Here is a tiny trained network, its code and every weight. The questions are about switching its units off for an input and a class, where a switched-off unit gives its printed mean instead of its output.

import numpy as np


def w(rows, s, z=0):
    codes = np.array(rows[::2]) - 128.0
    scale = np.full(codes.shape[1], s)
    scale[-1] = z or s
    return codes * scale


def norm(h):
    return h / np.sqrt((h * h).mean(-1, keepdims=True) + 1e-5)


def f(y):
    return y / 2 * (1 + np.tanh(0.7978845608 * (y + 0.044715 * y**3)))


def log_softmax(a):
    a = a - a.max(-1, keepdims=True)
    return a - np.log(np.exp(a).sum(-1, keepdims=True))


def net(x, mask):
    res = np.array(x, float).reshape(1, 6) / 4 @ E
    u = 0
    for l in range(2):
        y = f(norm(res) @ A[l][:, :-1].T + A[l][:, -1])
        res = res + np.where(mask[u : u + 5], y, B[l][:, -1]) @ B[l][:, :-1]
        u += 5
    return log_softmax(norm(res)[-1] @ U[:, :-1].T + U[:, -1])


A, B = {}, {}
E = w([
[178,131,108,163,156,161],'x0',
[129,105,132,132,254,142],'x1',
[131,151,157,163,93,127],'x2',
[129,56,120,152,82,101],'x3',
[171,140,100,160,149,87],'x4',
[75,143,49,163,135,154],'x5',
],0.0091)
A[0] = w([
[18,50,81,87,148,226,66],'0.n0',
[84,222,88,66,124,143,2],'0.n1',
[80,54,105,139,189,40,97],'0.n2',
[181,169,2,235,204,180,87],'0.n3',
[38,155,133,58,67,169,167],'0.n4',
],0.0074,0.0039)
B[0] = w([
[146,148,145,58,163,151,191],'0.n0',
[73,93,87,108,163,192,135],'0.n1',
[116,110,71,77,107,142,178],'0.n2',
[91,102,17,1,157,165,255],'0.n3',
[149,102,22,130,153,172,199],'0.n4',
],0.0098,0.0054)
A[1] = w([
[84,175,153,123,96,217,4],'1.n0',
[68,213,195,114,226,126,17],'1.n1',
[109,2,149,130,156,145,111],'1.n2',
[88,157,183,117,49,95,176],'1.n3',
[82,147,144,147,247,92,10],'1.n4',
],0.0084,0.0029)
B[1] = w([
[117,82,51,84,143,108,135],'1.n0',
[184,44,122,198,62,207,159],'1.n1',
[160,221,132,105,180,255,252],'1.n2',
[79,104,76,179,194,190,206],'1.n3',
[117,32,26,190,13,100,156],'1.n4',
],0.0089,0.0023)
U = w([
[93,107,87,222,4,109,108],'0',
[174,155,242,175,142,166,103],'1',
[96,142,71,24,176,167,192],'2',
[136,168,186,94,185,7,1],'3',
],0.015,0.006)

Each question gives the input, the list of numbers given to net, and the class t.
The units are the neurons (one row each of A and B). Each row of codes is followed by its name. A weight is (code - 128) times the scale printed after its matrix; where a second scale follows, it is the last column's (A, B and U).
mask holds one flag per neuron, layer by layer. A switched-off neuron (its flag False) gives its mean, the last column of its row in B, instead of its output. The means were averaged over made-up inputs and are rounded, as every weight is.
A unit's drop is (log p(t) with every unit on - log p(t) with that unit switched off) / (log p(t) with every unit on - log p(t) with every unit switched off).
The circuit of an input: a set's keep is (log p(t) with only the set's units on - log p(t) with every unit switched off) / (log p(t) with every unit on - log p(t) with every unit switched off). Starting from all 10 units, units are removed one at a time, each time the one whose removal leaves the highest keep (on an exact tie, the one counted first), for as long as the keep stays at least 0.8.
circuit, biggest first: the units of the circuit, biggest drop first
unit that matters most: the unit with the biggest drop
top k neurons: the k neurons with the biggest drops, biggest first
top k neurons in layer l: the k neurons of layer l with the biggest drops, biggest first
drop of u: that unit's drop, to one decimal
input [2,-1,-6,-4,-1,-4], class 1: unit that matters most => 0.n3
input [-4,6,6,0,0,-1], class 0: circuit, biggest first => 1.n4, 0.n3
input [8,0,1,-8,1,-5], class 1: top 3 neurons => 0.n4, 1.n1, 0.n2
input [6,-4,-5,3,0,-1], class 0: top 2 neurons in layer 0 => 0.n3, 0.n0
input [-2,-2,3,3,-4,-6], class 0: top 4 neurons in layer 0 => 0.n3, 0.n0, 0.n1, 0.n4
input [-3,8,4,-1,-4,-3], class 1: top 2 neurons => 0.n3, 1.n2
input [-1,5,-1,-3,-7,-4], class 1: top 2 neurons => 0.n3, 1.n1
input [6,-4,2,-4,-3,-4], class 1: top 2 neurons in layer 0 => 0.n3, 0.n2
input [-7,-2,1,-8,8,-6], class 1: circuit, biggest first => 0.n3, 1.n1
input [-2,4,-2,-4,-1,-7], class 1: circuit, biggest first => 0.n3, 1.n1
input [-1,8,-8,-5,-4,-7], class 1: top 3 neurons => 0.n3, 1.n1, 0.n4
input [-4,-5,-8,-3,6,-5], class 3: top 2 neurons => 0.n3, 1.n2
input [-6,0,8,0,2,0], class 0: top 3 neurons => 0.n3, 0.n0, 1.n2
input [2,2,3,5,6,-5], class 1: top neuron => 0.n3
input [2,-3,3,-8,-2,-5], class 1: drop of 1.n1 => 0.4
input [-7,3,-3,-8,-1,-4], class 0: drop of 0.n3 => 0.7
input [-6,8,7,7,-7,-8], class 1: drop of 0.n3 => 0.6
